Below are the code and all the weights of a small trained network. Each question names an input and a class and asks about switching units off, where a switched-off unit gives its printed mean instead of its output.

import numpy as np


def w(rows, s, z=0):
    codes = np.array(rows[::2]) - 128.0
    scale = np.full(codes.shape[1], s)
    scale[-1] = z or s
    return codes * scale


def f(y):
    return np.maximum(y, 0)


def log_softmax(a):
    a = a - a.max(-1, keepdims=True)
    return a - np.log(np.exp(a).sum(-1, keepdims=True))


def net(x, mask):
    res = np.array(x, float).reshape(1, 7) / 4 @ E
    y = f(res @ A[0][:, :-1].T + A[0][:, -1])
    res = res + np.where(mask, y, B[0][:, -1]) @ B[0][:, :-1]
    return log_softmax(res[-1] @ U[:, :-1].T + U[:, -1])


A, B = {}, {}
E = w([
[139,115,122,136,120,143,152,128],'x0',
[112,87,109,143,187,212,142,198],'x1',
[123,132,119,127,120,123,127,124],'x2',
[47,64,144,19,168,76,211,121],'x3',
[189,224,175,74,183,93,208,254],'x4',
[93,117,127,54,14,123,60,222],'x5',
[28,171,227,208,91,153,172,142],'x6',
],0.0087)
A[0] = w([
[76,93,73,137,186,254,117,208,91],'n1',
[117,100,134,117,143,99,190,59,128],'n2',
[106,7,127,172,71,129,66,36,77],'n3',
[71,77,99,145,130,166,97,90,1],'n4',
[189,101,53,33,197,155,69,102,14],'n5',
[8,153,208,185,132,143,143,154,2],'n6',
[163,164,125,188,138,156,70,176,39],'n7',
[142,136,129,153,129,142,84,133,51],'n8',
[106,74,153,66,19,123,73,204,82],'n9',
[179,159,145,190,78,135,65,121,58],'n10',
[42,58,149,59,138,69,164,130,70],'n11',
[105,150,214,145,68,201,179,90,109],'n12',
],0.0097,0.0078)
B[0] = w([
[127,176,30,104,176,108,89,89,206],'n1',
[142,144,131,170,134,167,89,123,187],'n2',
[128,145,172,77,174,91,135,173,249],'n3',
[203,180,178,99,110,124,184,198,168],'n4',
[138,46,134,159,43,88,152,127,199],'n5',
[215,46,110,105,62,75,125,116,199],'n6',
[171,108,168,89,80,160,159,135,173],'n7',
[197,127,154,115,111,140,135,123,143],'n8',
[128,113,142,232,204,123,106,125,229],'n9',
[97,93,143,87,137,225,150,96,188],'n10',
[191,155,114,120,103,248,112,112,219],'n11',
[108,110,92,133,114,78,108,126,198],'n12',
],0.011,0.012)
U = w([
[142,65,114,122,64,74,126,126,57],'0',
[136,121,155,97,120,239,129,117,38],'1',
[145,166,193,63,185,82,163,220,79],'2',
[139,120,151,222,208,120,122,98,108],'3',
[106,131,124,122,137,124,117,118,253],'4',
[117,143,130,115,139,114,104,118,242],'5',
[115,160,101,100,151,103,78,85,202],'6',
[9,168,91,116,112,112,125,105,102],'7',
],0.013)

Each question gives the input, the list of numbers given to net, and the class t.
The units are the neurons (one row each of A and B). Each row of codes is followed by its name. A weight is (code - 128) times the scale printed after its matrix; where a second scale follows, it is the last column's (A, B and U).
mask holds one flag per neuron, in row order. A switched-off neuron (its flag False) gives its mean, the last column of its row in B, instead of its output. The means were averaged over made-up inputs and are rounded, as every weight is.
A unit's drop is (log p(t) with every unit on - log p(t) with that unit switched off) / (log p(t) with every unit on - log p(t) with every unit switched off).
The circuit of an input: a set's keep is (log p(t) with only the set's units on - log p(t) with every unit switched off) / (log p(t) with every unit on - log p(t) with every unit switched off). Starting from all 12 units, units are removed one at a time, each time the one whose removal leaves the highest keep (on an exact tie, the one counted first), for as long as the keep stays at least 0.8.
units of the circuit, in order: the units of the circuit, biggest drop first
unit that matters most: the unit with the biggest drop
k most important neurons: the k neurons with the biggest drops, biggest first
drop when u is switched off: that unit's drop, to one decimal
input [-4,-5,-8,2,-8,6,-4], class 2: 2 most important neurons => (n3; n4)
input [0,-3,-1,7,-7,-1,-6], class 1: most important neuron => (n11)
input [3,-4,2,-8,2,-7,1], class 1: 3 most important neurons => (n10; n9; n7)
input [-3,5,2,5,-5,2,8], class 0: 2 most important neurons => (n6; n12)
input [8,-8,-7,6,5,4,2], class 5: 2 most important neurons => (n10; n3)
input [4,1,5,-7,-1,7,-6], class 1: 4 most important neurons => (n10; n7; n6; n12)
input [5,-2,-8,-8,7,1,-3], class 1: 2 most important neurons => (n3; n10)
input [3,8,7,5,-4,1,7], class 6: 4 most important neurons => (n1; n5; n11; n7)
input [0,1,1,-1,-6,-1,6], class 0: 3 most important neurons => (n6; n12; n9)
input [1,-1,-7,0,-1,8,8], class 0: 4 most important neurons => (n6; n12; n2; n1)
input [-5,-2,5,0,-3,5,-4], class 3: 2 most important neurons => (n9; n6)
input [-5,-6,4,-6,3,-4,0], class 1: units of the circuit, in order => (n10; n9)
input [0,-3,5,-1,-6,5,3], class 2: units of the circuit, in order => (n3; n4)
input [-7,8,6,3,6,8,0], class 3: unit that matters most => n9
input [-6,5,-6,-7,-8,5,4], class 2: drop when n8 is switched off => 0.0
input [-4,-2,6,-2,-6,-4,3], class 2: drop when n3 is switched off => 0.5
input [6,-3,6,2,-6,8,-3], class 3: drop when n9 is switched off => 1.1
